What each symbol does to the objects:
* | pu ku ri vu ni
x639 | x304 x507 x783 x733 x33
x171 | x253 x767 x735 x904 x15
x840 | x679 x34 x481 x811 x367
x453 | x609 x171 x15 x767 x253
x353 | x362 x569 x857 x163 x766
x735 | x424 x743 x451 x711 x428
x857 | x48 x538 x71 x342 x63
x542 | x654 x810 x474 x296 x817
x183 | x953 x480 x233 x864 x345
x807 | x545 x192 x183 x965 x822
x794 | x342 x518 x654 x542 x726
x852 | x507 x230 x475 x449 x733
x654 | x260 x817 x197 x474 x556
x321 | x34 x728 x353 x405 x811
x367 | x728 x481 x245 x362 x405
x817 | x556 x474 x330 x900 x197
x71 | x518 x295 x810 x260 x542
x88 | x251 x807 x822 x192 x545
x569 | x766 x163 x538 x729 x857
x900 | x330 x688 x639 x604 x656
x296 | x474 x344 x688 x50 x900
x48 | x729 x63 x518 x71 x794
x63 | x794 x71 x542 x295 x518
x168 | x440 x910 x609 x453 x703
x295 | x542 x260 x296 x556 x810
x405 | x353 x245 x163 x80 x569
x451 | x437 x510 x56 x669 x797
x257 | x767 x271 x82 x424 x904
x95 | x488 x209 x679 x840 x446
x518 | x726 x542 x817 x810 x654
x43 | x510 x755 x251 x88 x669
x419 | x480 x105 x488 x95 x864
x604 | x639 x852 x733 x230 x507
x341 | x209 x523 x34 x321 x840
x271 | x904 x424 x628 x428 x82
x953 | x419 x345 x95 x233 x105
x755 | x669 x88 x545 x807 x251
x80 | x163 x48 x794 x63 x729
x904 | x735 x82 x711 x628 x743
x965 | x183 x419 x864 x105 x480
x430 | x192 x165 x419 x953 x965
x344 | x900 x50 x604 x399 x688
x743 | x428 x711 x510 x43 x451
x481 | x405 x362 x80 x766 x245
x728 | x811 x405 x569 x245 x353
x703 | x231 x609 x257 x253 x597
x688 | x656 x604 x507 x852 x639
x163 | x857 x729 x342 x794 x538
x507 | x33 x733 x97 x475 x783
x330 | x50 x656 x304 x639 x399
x446 | x523 x679 x728 x367 x321
x766 | x80 x857 x63 x538 x48
x669 | x56 x251 x430 x545 x252
x556 | x296 x197 x50 x330 x344
x82 | x743 x628 x43 x437 x711
x597 | x171 x257 x904 x271 x767
x378 | x973 x440 x231 x703 x224
x230 | x733 x449 x785 x843 x475
x342 | x71 x726 x260 x654 x295
x192 | x822 x965 x480 x419 x183
x843 | x785 x973 x910 x224 x168
x165 | x965 x953 x105 x345 x419
x252 | x807 x430 x965 x165 x192
x811 | x481 x353 x766 x569 x362
x304 | x852 x33 x449 x783 x230
x783 | x449 x97 x973 x378 x843
x545 | x430 x822 x953 x183 x165
x345 | x105 x233 x209 x341 x95
x474 | x197 x900 x656 x688 x330
x767 | x15 x904 x743 x82 x735
x609 | x597 x253 x271 x15 x257
x475 | x97 x785 x440 x168 x378
x822 | x165 x183 x345 x480 x953
x711 | x451 x43 x669 x755 x510
x209 | x446 x840 x367 x34 x679
x33 | x230 x783 x843 x97 x449
x449 | x475 x843 x168 x973 x785
x399 | x604 x304 x230 x33 x852
x253 | x257 x15 x424 x735 x271
x656 | x399 x639 x33 x507 x304
x97 | x843 x378 x224 x440 x973
x105 | x864 x95 x446 x209 x488
x910 | x703 x453 x253 x171 x609
x523 | x840 x321 x811 x728 x34
x15 | x271 x735 x428 x743 x424
x245 | x569 x80 x729 x48 x163
x362 | x245 x766 x48 x857 x80
x224 | x910 x231 x171 x597 x453
x50 | x688 x399 x852 x304 x604
x424 | x82 x428 x437 x451 x628
x231 | x453 x597 x767 x257 x171
x797 | x755 x56 x807 x252 x88
x726 | x295 x654 x556 x817 x260
x810 | x817 x296 x900 x344 x474
x973 | x168 x224 x453 x231 x910
x628 | x711 x437 x755 x797 x43
x679 | x321 x367 x405 x481 x728
x729 | x538 x794 x726 x518 x342
x785 | x378 x168 x703 x910 x440
x260 | x810 x556 x344 x197 x296
x34 | x367 x811 x362 x353 x481
x538 | x63 x342 x295 x726 x71
x440 | x224 x703 x597 x609 x231
x733 | x783 x475 x378 x785 x97
x197 | x344 x330 x399 x656 x50
x510 | x797 x669 x252 x251 x56
x56 | x88 x252 x192 x430 x807
x864 | x233 x488 x523 x446 x341
x437 | x43 x797 x88 x56 x755
x480 | x345 x864 x341 x488 x233
x488 | x341 x446 x321 x679 x523
x428 | x628 x451 x797 x510 x437
x233 | x95 x341 x840 x523 x209
x251 | x252 x545 x165 x822 x430

In the rows, 46 means zero.

The rows follow the links: the fewer symbols apart two objects are, the more alike their rows tend to be.

Object, then a row for it; each showing differs a little:
x88 [ 68,  32,  69,  45,  31,  50,  33,  41,  33,  58,  47,  85,  64,  74,  37,  88,  35,  46,  35,  39,  35,  38,  35,  38,  52,  65,  52,  50,  31,  63,  51,  28,  38,  23,  57,  36,  57,  41,  64,  61,  45,  48,  32,  69,  41,  58,  48,  54,  29,  45,  50,  61,  37,  41]
x80 [ 50,  67,  40,  30,  65,  32,  35,   8,  35,  34,  47,  40,  44,  52,  37,  18,  41,  41,  57,  43,  23,  39,  42,  78,  73,  59,  57,  39,  84,  42,  41,  37,  47,  48,  30,  46,  64,  43,  47,  67,  41,  41,  33,  46,  44,  34,  57,  64,  23,  54,  49,  55,  66,  60]
x271 [ 15,  40,  51,  62,  60,  53,  56,  63,  39,  57,  39,  53,  66,  38,  41,  37,  74,  41,  40,  41,  49,  63,  60,  44,  24,  50,  19,  47,  13,  52,  59,  34,  50,  38,  73,  57,  30,  46,  24,  16,  60,  48,  60,  47,  46,  40,  49,  18,  72,  31,  39,  48,  29,  39]
x864 [ 22,  40,  43,  41,  67,  47,  73,  65,  33,  42,  20,  58,  44,  73,  45,  16,  42,  76,  55,  49,  48,  36,   8,  35,  46,  22,  22,  48,  36,  44,  45,  45,  59,  54,  70,  37,  62,  48,  46,  53,  47,  30,  54,  36,  50,  52,  55,  30,  42,  32,  42,  34,  58,  59]
x296 [ 74,  42,  35,  48,  29,  64,  41,  38,  57,  20,  52,   6,  25,   8,  51,  30,  45,  46,  52,  52,  59,  48,  59,  32,  39,  27,  68,  26,  39,  33,  33,  79,  56,  65,  32,  45,  32,  46,  44,  26,  45,  49,  53,  29,  46,  56,  36,  44,  55,  53,  47,  26,  48,  52]
x783 [ 26,  60,  36,  46,  41,  22,  41,  60,  72,  74,  63,  41,  37,  36,  60,  76,  48,  23,  39,  53,  56,  54,  75,  60,  44,  58,  49,  70,  76,  40,  49,  40,  24,  42,  21,  57,  34,  53,  38,  56,  35,  60,  42,  49,  49,  24,  36,  58,  54,  55,  43,  58,  40,  25]
x197 [ 71,  46,  36,  52,  34,  65,  35,  30,  54,  19,  58,   5,  31,   3,  48,  24,  51,  40,  47,  46,  55,  55,  65,  41,  41,  34,  65,  23,  39,  37,  38,  72,  56,  62,  35,  48,  28,  42,  37,  21,  50,  49,  51,  32,  45,  53,  35,  44,  60,  52,  46,  31,  43,  50]
x733 [ 23,  63,  34,  47,  46,  24,  41,  57,  71,  69,  64,  37,  40,  36,  58,  69,  51,  23,  37,  52,  53,  58,  78,  64,  44,  60,  47,  68,  76,  41,  52,  38,  25,  43,  21,  61,  32,  52,  34,  53,  38,  57,  42,  48,  48,  22,  37,  59,  54,  56,  40,  60,  38,  24]
x451 [ 25,  44,  42,  61,  50,  54,  40,  74,  47,  62,  59,  74,  54,  75,  50,  79,  38,  49,  15,  45,  49,  52,  35,  39,  49,  41,  33,  61,  28,  59,  64,  27,  36,  31,  74,  50,  30,  40,  36,  55,  44,  45,  42,  61,  48,  50,  27,  49,  55,  44,  35,  62,  19,  19]
x252 [ 69,  30,  75,  41,  35,  47,  35,  32,  26,  58,  41,  84,  68,  71,  34,  78,  39,  46,  42,  38,  31,  35,  34,  40,  51,  68,  51,  45,  33,  61,  49,  29,  41,  24,  54,  35,  64,  42,  68,  58,  49,  47,  33,  68,  39,  56,  57,  51,  25,  43,  55,  59,  44,  50]
x726 [ 48,  50,  33,  32,  37,  31,  64,  58,  66,  42,  37,  21,  15,  37,  61,  35,  33,  55,  67,  60,  61,  34,  40,  38,  45,  24,  52,  55,  74,  27,  28,  73,  46,  69,  16,  40,  58,  56,  58,  56,  33,  44,  52,  26,  50,  43,  48,  51,  40,  52,  48,  26,  69,  56]
x794 [ 36,  60,  33,  28,  54,  18,  62,  45,  59,  49,  35,  30,  23,  48,  54,  28,  38,  50,  69,  55,  49,  34,  39,  58,  54,  39,  47,  58,  91,  29,  30,  57,  44,  63,  15,  43,  66,  56,  54,  66,  35,  41,  46,  32,  50,  32,  57,  54,  32,  51,  49,  36,  75,  59]
x168 [ 62,  27,  66,  46,  12,  34,  49,  61,  66,  73,  47,  47,  44,  28,  55,  95,  50,  28,  54,  52,  61,  41,  72,  28,  22,  59,  55,  60,  45,  45,  39,  57,  29,  39,  20,  44,  45,  58,  66,  36,  43,  62,  48,  50,  45,  45,  48,  43,  52,  48,  57,  40,  45,  39]
x973 [ 60,  31,  62,  45,  11,  31,  48,  63,  68,  75,  49,  47,  44,  31,  56,  97,  48,  27,  51,  54,  61,  42,  71,  30,  26,  60,  54,  63,  50,  44,  40,  56,  29,  39,  18,  46,  45,  57,  62,  41,  43,  60,  48,  50,  47,  42,  46,  47,  50,  48,  54,  42,  43,  37]
x437 [ 32,  43,  43,  61,  45,  51,  39,  72,  47,  59,  60,  75,  55,  75,  49,  85,  35,  50,  16,  43,  46,  51,  34,  39,  50,  44,  38,  59,  30,  60,  63,  28,  37,  30,  72,  48,  33,  39,  40,  59,  44,  46,  40,  61,  48,  50,  26,  52,  51,  47,  37,  64,  20,  19]
x810 [ 70,  40,  34,  41,  25,  52,  52,  50,  62,  28,  46,   9,  18,  19,  58,  34,  39,  53,  57,  56,  65,  40,  48,  27,  38,  20,  62,  37,  49,  30,  29,  81,  52,  69,  25,  40,  41,  52,  53,  37,  40,  46,  54,  26,  48,  55,  39,  46,  51,  53,  49,  21,  56,  53]
x231 [ 63,  21,  76,  50,  18,  46,  51,  50,  48,  65,  35,  45,  60,  18,  45,  72,  66,  30,  57,  46,  55,  48,  73,  26,  12,  62,  45,  45,  18,  47,  40,  54,  42,  37,  36,  45,  44,  57,  58,  15,  55,  59,  57,  48,  43,  49,  58,  26,  59,  36,  57,  35,  44,  51]
x597 [ 49,  25,  72,  56,  32,  51,  54,  49,  41,  60,  33,  47,  67,  18,  40,  52,  75,  31,  55,  40,  52,  52,  72,  31,  14,  60,  36,  41,  11,  49,  47,  48,  47,  36,  50,  48,  41,  52,  46,   7,  61,  55,  59,  47,  42,  47,  59,  17,  63,  32,  53,  37,  40,  52]
x953 [ 33,  37,  63,  35,  62,  37,  68,  45,  24,  52,  12,  69,  63,  69,  33,  23,  53,  62,  67,  42,  34,  34,  21,  45,  42,  49,  23,  48,  38,  49,  43,  33,  56,  41,  61,  37,  74,  51,  55,  46,  53,  36,  50,  45,  46,  47,  73,  26,  33,  30,  50,  40,  64,  68]
x43 [ 38,  41,  46,  57,  41,  55,  38,  69,  46,  60,  60,  77,  55,  77,  49,  87,  33,  50,  17,  42,  45,  49,  32,  37,  52,  46,  39,  60,  30,  59,  61,  28,  35,  29,  70,  46,  35,  40,  45,  60,  43,  48,  37,  63,  47,  54,  29,  55,  47,  45,  40,  65,  22,  20]
x729 [ 37,  65,  35,  27,  63,  20,  53,  29,  49,  45,  38,  36,  35,  49,  45,  21,  41,  45,  67,  51,  36,  36,  41,  71,  62,  51,  49,  52,  93,  35,  36,  45,  45,  56,  19,  45,  67,  52,  50,  69,  37,  41,  40,  37,  47,  30,  61,  59,  27,  53,  50,  47,  74,  62]
x785 [ 50,  39,  54,  44,  16,  26,  47,  66,  71,  77,  54,  46,  39,  34,  60,  96,  46,  26,  49,  54,  61,  44,  70,  37,  30,  57,  53,  69,  61,  44,  40,  52,  25,  40,  15,  49,  44,  56,  59,  50,  38,  61,  46,  49,  47,  37,  42,  54,  51,  52,  52,  46,  43,  32]
x817 [ 70,  40,  35,  42,  26,  58,  49,  46,  60,  24,  48,   7,  20,  13,  56,  34,  40,  50,  55,  53,  64,  43,  50,  28,  37,  24,  64,  33,  45,  30,  30,  80,  53,  68,  27,  42,  38,  50,  50,  33,  42,  47,  54,  27,  48,  56,  37,  46,  53,  52,  49,  23,  54,  54]
x362 [ 69,  63,  38,  37,  58,  51,  22,   3,  28,  19,  57,  41,  46,  53,  32,  23,  34,  46,  44,  38,  23,  43,  35,  70,  77,  55,  65,  28,  66,  48,  44,  39,  52,  47,  43,  44,  54,  35,  46,  63,  43,  40,  30,  53,  41,  48,  48,  66,  24,  57,  47,  58,  52,  56]
x510 [ 44,  40,  50,  55,  38,  54,  35,  64,  45,  59,  60,  80,  56,  78,  47,  91,  31,  50,  18,  43,  43,  47,  33,  37,  52,  47,  43,  58,  32,  60,  60,  29,  36,  30,  66,  45,  38,  39,  49,  62,  43,  48,  35,  65,  44,  55,  30,  57,  45,  49,  41,  64,  21,  21]
x224 [ 65,  22,  71,  48,  11,  40,  49,  57,  58,  70,  42,  47,  50,  24,  51,  88,  56,  28,  56,  49,  60,  42,  73,  25,  17,  61,  53,  54,  33,  44,  39,  58,  36,  37,  25,  41,  46,  58,  66,  28,  48,  60,  51,  50,  45,  48,  52,  38,  53,  42,  59,  37,  43,  45]
x609 [ 55,  25,  74,  53,  27,  51,  53,  49,  41,  60,  33,  47,  65,  19,  40,  58,  71,  32,  56,  42,  53,  51,  73,  29,  13,  62,  40,  41,  14,  49,  46,  50,  46,  36,  44,  47,  43,  53,  50,   9,  59,  56,  59,  48,  43,  48,  60,  20,  61,  32,  54,  35,  41,  53]
x330 [ 60,  56,  33,  55,  44,  63,  28,  21,  50,  20,  62,   7,  40,   4,  45,  20,  58,  32,  42,  43,  47,  61,  75,  53,  43,  45,  61,  24,  42,  39,  45,  60,  53,  55,  38,  55,  21,  41,  27,  19,  52,  50,  50,  37,  44,  46,  37,  45,  62,  52,  43,  40,  37,  47]
x341 [ 34,  43,  29,  45,  60,  59,  63,  68,  40,  27,  35,  51,  33,  72,  50,  22,  29,  81,  40,  50,  51,  36,   2,  30,  54,  10,  33,  43,  33,  45,  46,  52,  61,  60,  74,  37,  50,  42,  44,  56,  43,  30,  52,  34,  50,  61,  38,  40,  42,  40,  38,  34,  49,  50]
x367 [ 73,  50,  32,  46,  48,  72,  26,  27,  32,   8,  58,  43,  37,  60,  42,  31,  23,  64,  29,  42,  35,  40,  18,  44,  73,  28,  65,  24,  40,  50,  48,  51,  57,  52,  64,  37,  42,  30,  47,  60,  43,  35,  34,  48,  44,  66,  30,  62,  32,  56,  41,  49,  39,  46]

Each walk starts at a row. The symbols on each line, taken left to right, move it on to the next object.
Answer with the object's row; about right is enough.
new walk
[ 29,  42,  33,  45,  61,  57,  68,  69,  39,  31,  30,  52,  37,  74,  51,  20,  32,  80,  46,  49,  52,  38,   3,  31,  51,  12,  30,  45,  32,  44,  46,  51,  60,  57,  73,  38,  53,  44,  43,  55,  43,  30,  52,  34,  51,  58,  43,  39,  44,  38,  38,  35,  52,  51]
vu pu ri ri -> [ 42,  68,  39,  28,  64,  23,  43,  17,  43,  40,  44,  38,  40,  50,  41,  17,  41,  43,  63,  47,  28,  38,  42,  76,  68,  58,  52,  47,  91,  38,  38,  38,  46,  52,  24,  46,  65,  47,  49,  70,  39,  41,  35,  42,  45,  31,  61,  60,  25,  53,  49,  51,  72,  62]
ni vu vu -> [ 72,  41,  36,  44,  25,  61,  44,  42,  58,  21,  51,   7,  23,  12,  52,  31,  42,  47,  53,  52,  61,  46,  55,  30,  37,  25,  65,  29,  42,  33,  33,  80,  54,  67,  29,  44,  35,  48,  48,  29,  44,  47,  53,  28,  47,  55,  36,  44,  55,  53,  49,  24,  51,  53]
new walk
[ 47,  34,  74,  34,  53,  37,  57,  33,  20,  55,  16,  76,  70,  66,  30,  38,  53,  53,  64,  38,  30,  33,  28,  46,  43,  64,  32,  45,  35,  53,  44,  29,  52,  34,  55,  35,  75,  49,  61,  48,  55,  40,  46,  56,  42,  50,  75,  31,  29,  33,  56,  47,  62,  69]
ri ku -> [ 26,  41,  35,  43,  64,  54,  69,  70,  36,  36,  27,  55,  38,  73,  49,  18,  35,  79,  49,  49,  50,  36,   5,  33,  49,  14,  27,  47,  34,  45,  45,  49,  60,  57,  73,  37,  57,  45,  45,  54,  45,  29,  54,  33,  50,  56,  44,  35,  44,  37,  40,  33,  55,  54]
ku pu ni -> [ 66,  46,  29,  48,  47,  74,  33,  41,  35,   9,  56,  44,  33,  64,  45,  34,  20,  71,  29,  44,  42,  40,  10,  37,  70,  20,  58,  28,  34,  49,  47,  53,  60,  55,  68,  36,  42,  32,  46,  61,  41,  32,  38,  44,  46,  68,  27,  60,  36,  53,  38,  45,  40,  44]
new walk
[ 22,  40,  46,  39,  66,  42,  76,  64,  32,  43,  17,  61,  48,  73,  45,  15,  45,  74,  59,  46,  44,  36,  10,  38,  45,  27,  19,  49,  36,  45,  44,  43,  59,  51,  69,  38,  65,  50,  48,  52,  49,  30,  55,  38,  49,  49,  59,  28,  41,  31,  44,  35,  61,  61]
ni vu ku pu -> [ 74,  51,  34,  46,  49,  70,  21,  21,  31,   8,  61,  43,  38,  60,  38,  31,  24,  62,  31,  40,  31,  42,  20,  49,  75,  34,  68,  23,  44,  52,  48,  48,  57,  51,  61,  38,  43,  30,  47,  62,  43,  36,  32,  49,  43,  64,  32,  66,  31,  58,  42,  51,  41,  49]
ni ku pu -> [ 55,  67,  40,  31,  65,  36,  30,   3,  34,  30,  49,  42,  46,  51,  35,  19,  40,  41,  54,  40,  22,  41,  40,  78,  74,  59,  60,  36,  81,  43,  43,  35,  49,  47,  34,  45,  61,  41,  47,  67,  42,  41,  31,  50,  42,  38,  55,  64,  22,  55,  49,  57,  62,  59]
new walk
[ 50,  63,  31,  55,  52,  59,  28,  22,  52,  25,  65,  11,  44,   6,  44,  21,  61,  27,  41,  43,  45,  65,  79,  62,  47,  50,  58,  27,  48,  41,  48,  52,  51,  53,  39,  60,  21,  39,  22,  23,  53,  53,  47,  38,  43,  38,  37,  48,  62,  52,  41,  47,  36,  42]
vu ku ni -> [ 33,  52,  42,  47,  32,  21,  44,  65,  75,  76,  62,  44,  38,  38,  61,  88,  44,  24,  43,  55,  57,  50,  73,  52,  39,  58,  50,  72,  72,  40,  45,  45,  23,  42,  16,  55,  38,  55,  49,  55,  36,  59,  43,  48,  51,  29,  37,  59,  51,  55,  45,  53,  41,  26]
ri ri ri pu -> [  7,  44,  45,  64,  63,  52,  55,  71,  43,  59,  43,  58,  62,  48,  45,  41,  66,  44,  34,  43,  50,  62,  54,  45,  30,  45,  18,  51,  17,  55,  61,  30,  45,  37,  76,  59,  28,  44,  21,  25,  56,  46,  58,  47,  49,  40,  44,  24,  70,  33,  36,  50,  25,  33]
new walk
[ 62,  31,  77,  38,  44,  42,  46,  27,  21,  58,  28,  80,  72,  68,  28,  59,  47,  47,  56,  35,  27,  32,  32,  44,  47,  71,  42,  43,  35,  57,  47,  29,  47,  27,  54,  34,  73,  46,  68,  50,  54,  43,  39,  63,  40,  52,  68,  41,  25,  37,  57,  53,  53,  61]
ni ri ni pu -> [ 39,  42,  29,  48,  56,  64,  58,  68,  40,  24,  38,  49,  34,  72,  51,  25,  25,  81,  38,  50,  51,  37,   1,  30,  57,  10,  38,  41,  32,  46,  46,  55,  61,  60,  74,  37,  47,  41,  44,  57,  42,  30,  49,  36,  50,  64,  34,  43,  43,  43,  37,  35,  47,  47]
ri vu pu -> [ 64,  64,  40,  34,  61,  46,  24,   1,  30,  24,  54,  42,  46,  52,  32,  21,  37,  44,  46,  38,  22,  43,  38,  73,  76,  57,  64,  29,  70,  47,  44,  37,  50,  48,  39,  44,  56,  35,  48,  65,  43,  40,  31,  51,  41,  44,  50,  67,  23,  56,  48,  58,  57,  57]
new walk
[ 38,  55,  32,  28,  50,  21,  64,  51,  61,  48,  35,  27,  22,  45,  57,  29,  36,  53,  70,  59,  51,  33,  40,  52,  51,  34,  48,  58,  88,  29,  30,  62,  45,  65,  16,  43,  65,  57,  55,  64,  33,  41,  49,  27,  51,  35,  55,  54,  34,  51,  49,  34,  75,  60]
ni ku ni ku -> [ 68,  49,  35,  53,  37,  66,  33,  26,  51,  17,  58,   6,  34,   4,  46,  23,  53,  37,  46,  45,  52,  57,  67,  44,  42,  38,  65,  20,  38,  38,  41,  69,  56,  59,  36,  51,  25,  43,  35,  20,  49,  48,  51,  33,  44,  50,  36,  46,  60,  53,  46,  35,  41,  49]
ku ni vu -> [ 20,  66,  31,  49,  51,  25,  38,  55,  69,  67,  65,  36,  40,  34,  55,  62,  52,  21,  38,  52,  52,  59,  77,  68,  47,  60,  47,  65,  78,  42,  51,  38,  28,  44,  22,  62,  30,  51,  31,  53,  39,  56,  41,  47,  49,  20,  36,  59,  56,  55,  39,  60,  39,  24]
new walk
[ 38,  68,  37,  27,  64,  21,  49,  22,  44,  44,  42,  36,  37,  50,  44,  19,  41,  44,  65,  49,  32,  37,  42,  73,  65,  54,  50,  49,  92,  36,  37,  42,  45,  55,  22,  46,  67,  50,  50,  69,  39,  42,  39,  41,  45,  30,  61,  59,  25,  52,  49,  48,  72,  61]
ni ku -> [ 44,  50,  32,  30,  42,  27,  64,  55,  65,  46,  36,  23,  18,  39,  60,  32,  35,  55,  68,  58,  59,  34,  39,  41,  46,  27,  51,  56,  81,  25,  28,  69,  46,  68,  17,  40,  60,  58,  57,  60,  33,  42,  51,  27,  52,  39,  52,  50,  37,  51,  49,  28,  72,  59]
ri pu ri -> [ 56,  59,  33,  53,  48,  60,  28,  22,  50,  23,  65,   9,  43,   7,  43,  19,  60,  28,  41,  41,  46,  63,  77,  59,  44,  48,  58,  24,  43,  40,  46,  56,  51,  53,  38,  58,  22,  40,  25,  21,  51,  53,  48,  39,  43,  40,  37,  47,  61,  51,  43,  45,  36,  44]
